Below is a small trained network, with its code and all its weights. Each question gives an input and a class and asks what happens when units are switched off, that is, made to give their printed mean instead of their output.

import numpy as np


def w(rows, s, z=0):
    codes = np.array(rows[::2]) - 128.0
    scale = np.full(codes.shape[1], s)
    scale[-1] = z or s
    return codes * scale


def norm(h):
    return h / np.sqrt((h * h).mean(-1, keepdims=True) + 1e-5)


def f(y):
    return y / 2 * (1 + np.tanh(0.7978845608 * (y + 0.044715 * y**3)))


def log_softmax(a):
    a = a - a.max(-1, keepdims=True)
    return a - np.log(np.exp(a).sum(-1, keepdims=True))


def net(x, mask):
    res = np.array(x, float).reshape(1, 5) / 4 @ E
    u = 0
    for l in range(4):
        y = f(norm(res) @ A[l][:, :-1].T + A[l][:, -1])
        res = res + np.where(mask[u : u + 6], y, B[l][:, -1]) @ B[l][:, :-1]
        u += 6
    return log_softmax(norm(res)[-1] @ U[:, :-1].T + U[:, -1])


A, B = {}, {}
E = w([
[4,137,7],'x0',
[128,134,127],'x1',
[25,190,187],'x2',
[140,221,108],'x3',
[130,126,129],'x4',
],0.0024)
A[0] = w([
[70,41,176,193],'L0N0',
[175,151,145,6],'L0N1',
[111,234,21,203],'L0N2',
[253,46,161,112],'L0N3',
[93,132,44,193],'L0N4',
[87,154,147,68],'L0N5',
],0.0049,0.0011)
B[0] = w([
[201,26,177,191],'L0N0',
[87,181,82,117],'L0N1',
[157,104,175,218],'L0N2',
[159,231,47,252],'L0N3',
[148,148,196,186],'L0N4',
[151,251,128,127],'L0N5',
],0.0029,0.0019)
A[1] = w([
[172,110,97,166],'L1N0',
[49,115,74,126],'L1N1',
[130,192,92,255],'L1N2',
[183,100,152,132],'L1N3',
[136,255,91,202],'L1N4',
[99,139,70,10],'L1N5',
],0.0077,0.00077)
B[1] = w([
[184,51,31,174],'L1N0',
[200,198,77,182],'L1N1',
[199,54,138,181],'L1N2',
[103,231,158,186],'L1N3',
[127,26,173,251],'L1N4',
[208,254,150,127],'L1N5',
],0.0042,0.0024)
A[2] = w([
[160,2,184,75],'L2N0',
[64,180,182,108],'L2N1',
[138,149,222,223],'L2N2',
[216,227,192,249],'L2N3',
[163,36,146,138],'L2N4',
[104,143,138,184],'L2N5',
],0.0067,0.0017)
B[2] = w([
[66,120,135,235],'L2N0',
[215,26,184,176],'L2N1',
[155,171,60,245],'L2N2',
[14,127,2,251],'L2N3',
[40,91,125,211],'L2N4',
[133,160,83,142],'L2N5',
],0.0046,0.0029)
A[3] = w([
[112,83,149,129],'L3N0',
[89,206,255,248],'L3N1',
[164,68,95,65],'L3N2',
[253,68,89,116],'L3N3',
[91,175,206,89],'L3N4',
[102,75,122,105],'L3N5',
],0.006,0.0013)
B[3] = w([
[103,133,154,169],'L3N0',
[166,86,92,210],'L3N1',
[107,203,255,190],'L3N2',
[127,81,174,254],'L3N3',
[196,114,179,131],'L3N4',
[92,197,170,195],'L3N5',
],0.0059,0.0017)
U = w([
[254,40,139,165],'0',
[122,152,15,156],'1',
[39,83,149,111],'2',
[108,90,128,155],'3',
[120,106,135,159],'4',
[158,215,189,31],'5',
[219,252,200,1],'6',
],0.0089,0.007)

Each question gives the input, the list of numbers given to net, and the class t.
The units are the neurons (one row each of A and B). Each row of codes is followed by its name. A weight is (code - 128) times the scale printed after its matrix; where a second scale follows, it is the last column's (A, B and U).
mask holds one flag per neuron, layer by layer. A switched-off neuron (its flag False) gives its mean, the last column of its row in B, instead of its output. The means were averaged over made-up inputs and are rounded, as every weight is.
A unit's drop is (log p(t) with every unit on - log p(t) with that unit switched off) / (log p(t) with every unit on - log p(t) with every unit switched off).
The circuit of an input: a set's keep is (log p(t) with only the set's units on - log p(t) with every unit switched off) / (log p(t) with every unit on - log p(t) with every unit switched off). Starting from the 12 units with the biggest drops (on a tie, the unit counted first), units are removed one at a time, each time the one whose removal leaves the highest keep (on an exact tie, the one counted first), for as long as the keep stays at least 0.8.
circuit, biggest first: the units of the circuit, biggest drop first
top k neurons: the k neurons with the biggest drops, biggest first
k most important neurons of layer l: the k neurons of layer l with the biggest drops, biggest first
drop of u: that unit's drop, to one decimal
input [-7,2,3,8,0], class 2: circuit, biggest first	L2N3
input [2,-7,-7,-8,-4], class 2: circuit, biggest first	L2N4, L3N2, L2N0
input [-6,-4,1,8,-5], class 2: circuit, biggest first	L2N3, L1N1
input [-8,3,-5,5,6], class 1: top 2 neurons	L2N3, L2N1
input [-8,-1,-7,3,-5], class 1: top 4 neurons	L2N3, L1N3, L2N1, L3N4
input [-5,-2,-6,-7,-4], class 2: circuit, biggest first	L2N4, L2N1, L2N0, L1N2
input [0,-2,7,-5,-1], class 0: top 2 neurons	L2N3, L1N4
input [-8,-4,-6,4,-3], class 1: circuit, biggest first	L2N3, L1N3
input [7,-4,7,-6,-5], class 0: top 2 neurons	L2N3, L1N0
input [4,-3,8,0,3], class 0: 2 most important neurons of layer 2	L2N1, L2N3
input [8,-8,8,2,7], class 0: 3 most important neurons of layer 3	L3N1, L3N4, L3N5
input [-3,-6,8,-5,6], class 0: 3 most important neurons of layer 3	L3N1, L3N4, L3N2
input [-6,6,-2,-5,0], class 1: 2 most important neurons of layer 1	L1N3, L1N4
input [0,0,6,6,-1], class 0: 3 most important neurons of layer 0	L0N3, L0N2, L0N0
input [4,2,-8,8,-6], class 0: 2 most important neurons of layer 1	L1N0, L1N5
input [-6,-5,2,-2,4], class 1: most important neuron of layer 2	L2N3
input [-7,3,-5,-4,4], class 1: top 4 neurons	L2N3, L1N3, L2N1, L1N4
input [7,1,-8,3,5], class 0: top 2 neurons	L2N3, L3N3
input [-5,-4,-1,3,-8], class 3: top 2 neurons	L1N4, L0N3
input [0,3,6,-2,-4], class 0: 2 most important neurons of layer 2	L2N3, L2N4
input [-2,-7,7,-1,-7], class 0: top neuron	L3N1
input [-8,-3,3,-5,8], class 1: 2 most important neurons of layer 2	L2N3, L2N2
input [-3,-3,0,-7,0], class 2: drop of L0N0	0.1
input [-2,1,7,-5,-4], class 0: drop of L2N3	0.5
input [-6,5,-5,7,-1], class 2: drop of L3N0	-0.1
